Questions about the matrix below.
1) Which number is the entry just left of 108?
2) Which number is the largest entry in the last column?
3) Which number is the largest entry?
4) Which number is the smallest entry in the last row?
5) Which number is the smallest entry?
6) Which number is the bottom entry of the column that holds the smallest entry?
7) Which number is the top-left entry?
8) Which number is the entry directly above 115?
[[121 119 130 121 154 119 118 119 118 119 119 128 122]
 [126 139 129 125 141 104 138 137 138 138 137 128 114]
 [119 125 118 119 109 108 126 126 126 126 126 128 113]
 [146 131 107 146 119 115 131 130 130 130 130 128 117]]
1) 109
2) 122
3) 154
4) 107
5) 104
6) 115
7) 121
8) 108

[[108, 120, 136, 145, 141, 108, 110, 109, 109, 110, 128, 134, 123, 107, 135], [104, 135, 102, 153, 120, 104, 107, 105, 106, 106, 128, 122, 138, 104, 104]]
The entry just right of 123: 107
The first entry in reading order -> 108
The entry just right of the largest entry -> 120
The third largest entry?
A: 141
The minimum?
A: 102
The entry just right of 134?
A: 123

B = [149 129 110 105 118 118 132 152 109 117 128 141]
Read off the entry just right of 105.
118
Read off the maximum.
152
The entry just left of 128: 117

Questions about the grid below. Counting starts at 1.
1) Read off the entry directly above the smallest entry.
2) Read off the entry in the bottom-left corner.
3) Read off the entry at row 3, column 3.
4) Read off the entry in row 1 and column 1.
5) Read off the entry at row 2, column 1.
6) Read off the maximum.
7) Read off the entry just right of the smallest entry.
8) Read off the entry in row 1 and column 3.
[[127 130 133 127 126 128 130 133 127 130 127 128 127 127 125 128]
 [128 128 129 128 127 127 127 129 128 128 127 128 128 128 127 128]
 [134 125 124 136 124 123 132 126 128 137 112 127 134 125 126 127]
 [137 124 123 137 122 123 132 128 128 136 110 126 134 126 123 127]
 [129 128 118 124 125 134 123 131 128 130 124 127 127 130 128 132]
 [136 125 123 136 123 124 132 127 128 137 111 126 133 126 125 127]
 [131 127 127 131 126 126 130 127 127 130 122 128 130 127 127 128]
 [124 131 121 134 131 128 124 136 132 122 125 135 122 125 124 127]
 [130 128 126 131 127 126 129 129 127 131 123 127 130 125 126 128]
 [125 129 125 131 129 129 126 131 130 127 127 131 126 125 127 127]
 [126 131 137 127 126 129 131 134 127 131 126 131 127 127 122 128]
 [138 125 124 137 123 123 132 129 129 137 109 127 134 125 126 127]
 [132 125 104 118 120 144 116 137 128 132 115 124 125 133 128 139]]
1) 124
2) 132
3) 124
4) 127
5) 128
6) 144
7) 118
8) 133

Read these off the array that follows. Indices start at 1.
1) Which number is the entry in the bottom-right corner?
2) Which number is the entry at row 1, column 2?
3) Which number is the entry at row 1, column 1?
4) Which number is the maximum?
5) Which number is the entry in the bottom-left corner?
6) Which number is the entry in row 2 and column 2?
7) Which number is the entry at row 3, column 2?
8) Which number is the entry in the top-right corner?
[[141 114 125 130 130 149 133 130 134 119 133 121 122 122]
 [137 117 125 124 129 111 122 131 109 121 140 138 118 134]
 [128 136 130 125 131 108 133 132 129 127 127 127 119 141]
 [135 116 102 126 110 143 108 104 125 126 137 118 126 134]
 [131 135 127 124 109 118 134 138 130 130 136 130 127 133]
 [131 132 111 126 129 144 106 103 124 131 129 140 154 121]
 [132 115 104 139 122 108 120 124 109 120 141 117 122 131]]
1) 131
2) 114
3) 141
4) 154
5) 132
6) 117
7) 136
8) 122

Questions about the matrix below. Counting starts at 1.
1) What is the entry at row 1, column 1?
2) What is the entry in the top-right corner?
3) What is the entry in row 1 and column 3?
4) What is the entry in row 3 and column 2?
5) What is the largest entry?
6) What is the entry just right of 109?
7) What is the entry directly above the smallest entry?
8) What is the bottom-right entry?
[[144 150 109 120 122]
 [128 117 125 146 117]
 [118 119 120 121 151]
 [126 119 125 147 115]
 [124 113 138 127 146]
 [130 117 123 144 119]
 [142 120 118 117 118]
 [136 152 134 107 140]
 [157 123 122 140 120]
 [130 118 124 145 116]]
1) 144
2) 122
3) 109
4) 119
5) 157
6) 120
7) 117
8) 116

Read these off the grid that follows. Rows and columns are numbered from 1.
1) Find the entry in the top-right corner.
2) Find the entry at row 1, column 3.
3) Find the entry directly above 145.
4) Find the entry just right of 106.
5) Find the entry in row 3 and column 1.
6) Find the bottom entry of the column that holds the smallest entry.
7) Find the entry at row 1, column 1.
8) Find the entry just left of the largest entry.
[[123 121 133 150 121 133 121 140 120 111 136 115]
 [123 123 136 153 135 134 122 132 112 122 142 117]
 [123 111 126 131 113 116 145 135 132 136 131 137]
 [130 131 131 119 133 133 128 134 115 130 136 110]
 [120 112 123 138 106 119 136 142 136 121 129 132]]
1) 115
2) 133
3) 122
4) 119
5) 123
6) 106
7) 123
8) 136

x =
[[145 125 145 123 124 115 134 112 128 128 141 139 118]
 [126 132 126 135 129 124 140 118 127 123 147 132 149]
 [128 132 128 124 127 127 111 140 133 125 112 123 107]
 [114 128 114 130 132 144 129 137 129 126 115 120 148]
 [139 118 139 123 125 134 131 124 120 142 125 131 103]
 [137 132 137 114 123 132 123 132 138 118 105 124 133]
 [134 134 134 115 124 133 123 133 139 116 105 123 138]
 [146 125 146 122 124 115 133 113 129 128 140 138 117]
 [110 130 110 145 134 135 134 133 119 135 143 125 136]
 [123 135 123 124 132 122 114 140 143 111 116 126 134]
 [120 124 120 142 131 133 139 125 115 141 148 129 126]
 [137 126 137 125 125 118 119 127 126 134 129 131  99]
 [143 125 143 126 125 116 136 111 127 129 145 138 122]]
Rows and columns are numbered from 1.
Find the bottom entry of the column that holds the smallest entry.
A: 122
Find the entry in row 2 and column 3.
A: 126
Find the entry directly above the smallest entry.
A: 126
Find the entry in row 2 and column 1.
A: 126
Find the entry just right of the centre entry.
A: 133
The top-right entry is 118
The entry in row 1 and column 3 -> 145
The entry just left of the largest entry -> 132
The top-left entry: 145
The entry in row 2 and column 2: 132
Find the entry at row 1, column 2.
A: 125
Find the entry in row 3 and column 1.
A: 128
Find the maximum.
A: 149
Find the entry at row 3, column 3.
A: 128
The entry in the bottom-left corner: 143
Find the entry just left of 147.
A: 123
Find the smallest entry.
A: 99
The entry directly above 147 -> 141

array([154, 110, 105, 127, 125, 121, 113, 131, 118])
Which number is the entry just left of 127?
A: 105
Which number is the entry just right of 125?
A: 121
The entry just left of 125 is 127
Which number is the centre entry?
A: 125
